Below are the code and all the weights of a small trained network. Each question names an input and a target symbol and asks about switching units off, where a switched-off unit gives its printed mean instead of its output.

import numpy as np


def w(rows, s, z=0):
    codes = np.array(rows[::2]) - 128.0
    scale = np.full(codes.shape[1], s)
    scale[-1] = z or s
    return codes * scale


def f(y):
    return y / 2 * (1 + np.tanh(0.7978845608 * (y + 0.044715 * y**3)))


def softmax(a):
    e = np.exp(a - a.max(-1, keepdims=True))
    return e / e.sum(-1, keepdims=True)


def log_softmax(a):
    a = a - a.max(-1, keepdims=True)
    return a - np.log(np.exp(a).sum(-1, keepdims=True))


def net(x, mask):
    ids = ['βγδεζηλτψω'.index(c) for c in x.split()]
    T = len(ids)
    res = E[ids] + P[:T]
    r = res
    for j in range(2):
        rows = slice(3 * j, 3 * j + 3)
        q, k, v = (r @ M[0][rows].T for M in (Q, K, V))
        z = softmax(np.where(np.tri(T) > 0, q @ k.T / 3**0.5, -1e9)) @ v
        o = O[0][rows]
        res = res + np.where(mask[j], z, o[:, -1]) @ o[:, :-1]
    y = f(res @ A[0][:, :-1].T + A[0][:, -1])
    res = res + np.where(mask[2:18], y, B[0][:, -1]) @ B[0][:, :-1]
    return log_softmax(res[-1] @ U[:, :-1].T + U[:, -1])


Q, K, V, O, A, B = {}, {}, {}, {}, {}, {}
E = w([
[90,147,84,69,250,126,177,125,82,68],'β',
[67,91,155,163,84,172,125,126,193,61],'γ',
[177,126,127,95,143,26,90,114,73,189],'δ',
[84,182,89,177,44,123,133,111,162,220],'ε',
[74,159,74,131,133,77,87,75,210,62],'ζ',
[95,127,52,109,101,164,112,163,60,113],'η',
[193,69,196,88,138,88,65,114,132,49],'λ',
[112,91,199,101,140,176,205,122,87,180],'τ',
[194,254,121,145,173,57,163,88,183,156],'ψ',
[172,187,216,144,150,144,221,125,190,130],'ω',
],0.0077)
P = w([
[96,121,140,234,183,105,82,175,134,153],'0',
[203,108,80,172,135,189,203,50,149,80],'1',
[109,132,142,83,122,73,123,234,166,153],'2',
[213,102,94,164,142,182,207,14,131,53],'3',
[61,191,179,116,131,112,93,107,69,92],'4',
[206,120,93,50,62,143,254,79,196,76],'5',
[75,183,165,38,97,102,113,150,110,112],'6',
],0.0096)
Q[0] = w([
[101,180,144,58,106,127,192,93,139,93],'H1',
[32,194,233,49,95,79,96,233,145,115],'H1',
[151,81,86,28,37,95,185,180,180,146],'H1',
[34,214,211,182,149,117,22,159,71,125],'H2',
[155,53,92,217,162,162,77,140,172,117],'H2',
[161,106,102,254,208,211,129,15,79,135],'H2',
],0.0097)
K[0] = w([
[103,162,194,60,156,130,115,189,117,110],'H1',
[130,156,164,28,74,170,151,101,117,83],'H1',
[138,116,98,60,102,105,143,195,185,159],'H1',
[121,179,131,124,105,147,132,38,73,79],'H2',
[145,80,92,216,156,141,143,118,163,119],'H2',
[117,87,139,252,187,124,108,119,98,139],'H2',
],0.013)
V[0] = w([
[105,225,103,158,192,139,190,135,164,137],'H1',
[158,142,119,76,213,116,154,137,60,85],'H1',
[156,196,150,174,159,72,149,115,182,146],'H1',
[111,182,2,130,100,101,73,102,135,71],'H2',
[84,103,169,138,158,141,111,86,188,19],'H2',
[77,101,119,164,116,223,150,159,105,117],'H2',
],0.0098)
O[0] = w([
[96,166,177,43,146,194,139,239,151,108,223],'H1',
[223,102,92,170,224,214,49,197,170,192,81],'H1',
[75,142,255,86,145,136,130,152,197,132,254],'H1',
[145,157,128,219,109,11,191,247,142,110,128],'H2',
[122,29,95,63,112,72,166,164,255,197,220],'H2',
[182,145,38,6,15,156,148,161,87,95,87],'H2',
],0.0072,0.0029)
A[0] = w([
[115,183,110,139,220,119,47,184,114,193,53],'N1',
[90,147,150,198,139,53,86,224,151,154,54],'N2',
[216,44,67,149,140,183,153,77,163,177,44],'N3',
[122,170,150,246,185,113,76,105,83,148,185],'N4',
[205,154,53,115,136,178,108,42,82,77,42],'N5',
[216,160,146,153,154,74,187,143,150,137,107],'N6',
[86,159,134,71,144,113,97,214,139,138,103],'N7',
[100,78,72,123,75,122,84,178,6,109,121],'N8',
[194,107,130,184,141,177,91,192,148,164,182],'N9',
[85,54,119,141,172,114,32,139,131,164,150],'N10',
[139,155,179,110,74,188,132,95,138,31,80],'N11',
[232,95,51,210,78,107,166,83,103,96,75],'N12',
[88,118,145,193,158,112,30,152,2,215,52],'N13',
[149,100,35,70,87,144,203,84,120,114,3],'N14',
[68,200,100,178,56,112,100,154,73,212,82],'N15',
[191,99,134,102,156,201,115,64,128,135,99],'N16',
],0.0079,0.0057)
B[0] = w([
[102,69,104,164,57,143,192,112,58,129,197],'N1',
[163,152,52,122,145,154,113,21,122,126,253],'N2',
[103,220,87,166,175,2,109,144,170,112,171],'N3',
[135,119,166,116,69,159,114,113,123,46,227],'N4',
[95,90,182,188,56,106,129,231,93,169,164],'N5',
[60,91,94,117,78,169,97,143,138,104,179],'N6',
[133,99,126,213,168,133,126,122,125,137,245],'N7',
[147,151,136,75,180,120,107,118,224,44,146],'N8',
[205,180,131,103,92,97,120,127,105,75,178],'N9',
[186,105,135,75,110,99,177,100,107,195,191],'N10',
[154,173,114,129,158,94,133,134,58,219,247],'N11',
[149,81,91,121,241,207,192,136,95,161,163],'N12',
[79,201,103,60,199,54,183,178,102,165,166],'N13',
[216,109,211,164,131,104,61,104,167,172,212],'N14',
[172,140,108,150,63,147,51,159,165,222,155],'N15',
[45,169,56,152,85,158,76,125,154,112,192],'N16',
],0.0078,0.0037)
U = w([
[187,64,81,193,156,178,196,190,72,173,186],'β',
[7,38,140,105,28,92,175,234,152,68,251],'γ',
[110,203,127,102,124,49,192,101,31,114,78],'δ',
[109,179,139,197,44,116,54,168,128,215,113],'ε',
[72,126,38,178,220,74,135,56,163,155,113],'ζ',
[194,213,79,77,133,126,72,209,165,31,132],'η',
[254,75,178,79,87,105,102,53,171,171,107],'λ',
[63,132,59,8,158,234,125,49,124,155,110],'τ',
[130,114,178,212,96,201,103,55,124,11,103],'ψ',
[111,145,242,137,245,112,102,223,159,177,73],'ω',
],0.0051,0.0023)

Each question gives the input, a string of symbols that net reads in full, and the target symbol t.
The units are the heads (3 rows each of Q, K, V and O) and the neurons (one row each of A and B). Each row of codes is followed by its name. A weight is (code - 128) times the scale printed after its matrix; where a second scale follows, it is the last column's (O, A, B and U).
mask holds one flag per unit, heads first, then neurons. A switched-off unit (its flag False) gives its mean, the last column of its rows in O or B, instead of its output. The means were averaged over made-up inputs and are rounded, as every weight is.
A unit's drop is (log p(t) with every unit on - log p(t) with that unit switched off) / (log p(t) with every unit on - log p(t) with every unit switched off).
The circuit of an input: a set's keep is (log p(t) with only the set's units on - log p(t) with every unit switched off) / (log p(t) with every unit on - log p(t) with every unit switched off). Starting from the 12 units with the biggest drops (on a tie, the unit counted first), units are removed one at a time, each time the one whose removal leaves the highest keep (on an exact tie, the one counted first), for as long as the keep stays at least 0.8.
units of the circuit, in order: the units of the circuit, biggest drop first
top k neurons: the k neurons with the biggest drops, biggest first
heads that matter: for each layer, one digit per head in row order, 1 if its drop is at least 0.15 and else 0, layers parted by /
input ε η ψ ψ λ η, target ω: units of the circuit, in order -> [H1 H2]
input γ τ δ η, target λ: heads that matter -> 11
input ζ ζ ε τ λ λ, target δ: units of the circuit, in order -> [H2 H1 N11]
input γ ω γ δ, target λ: units of the circuit, in order -> [H2 N14]
input γ β δ γ, target λ: units of the circuit, in order -> [H2 N14]
input δ τ η γ ζ ε, target β: top neuron -> [N12]
input ε λ τ γ, target δ: units of the circuit, in order -> [H1 N11 H2]
input β δ δ ζ ψ η, target ψ: units of the circuit, in order -> [H2 N4]
input β γ ζ ζ τ ζ, target γ: units of the circuit, in order -> [H2 N6 N11]
input ε τ γ η τ γ, target λ: units of the circuit, in order -> [N14 H2 H1]
input ψ ω λ δ ζ ζ, target ζ: units of the circuit, in order -> [H1 N3 H2]
input ε δ η ζ ζ λ, target β: units of the circuit, in order -> [H1 N12 H2]
input ζ τ β ω γ τ, target η: top 2 neurons -> [N9 N3]
input γ δ τ τ ω β, target ε: top 3 neurons -> [N5 N16 N14]
input ψ λ ψ γ, target ω: heads that matter -> 10
input β η γ ε, target η: heads that matter -> 10
input γ τ ψ ψ β ζ, target ω: heads that matter -> 11
input γ ζ ψ γ τ, target τ: heads that matter -> 01
input τ γ ψ γ ω, target ω: heads that matter -> 10
input ω ω η ω δ τ, target β: units of the circuit, in order -> [H1 H2 N12]
input λ ζ ζ ψ, target ζ: units of the circuit, in order -> [N3 H2 H1]
input τ λ γ ε, target ε: heads that matter -> 01
input ψ λ τ δ η, target η: heads that matter -> 11
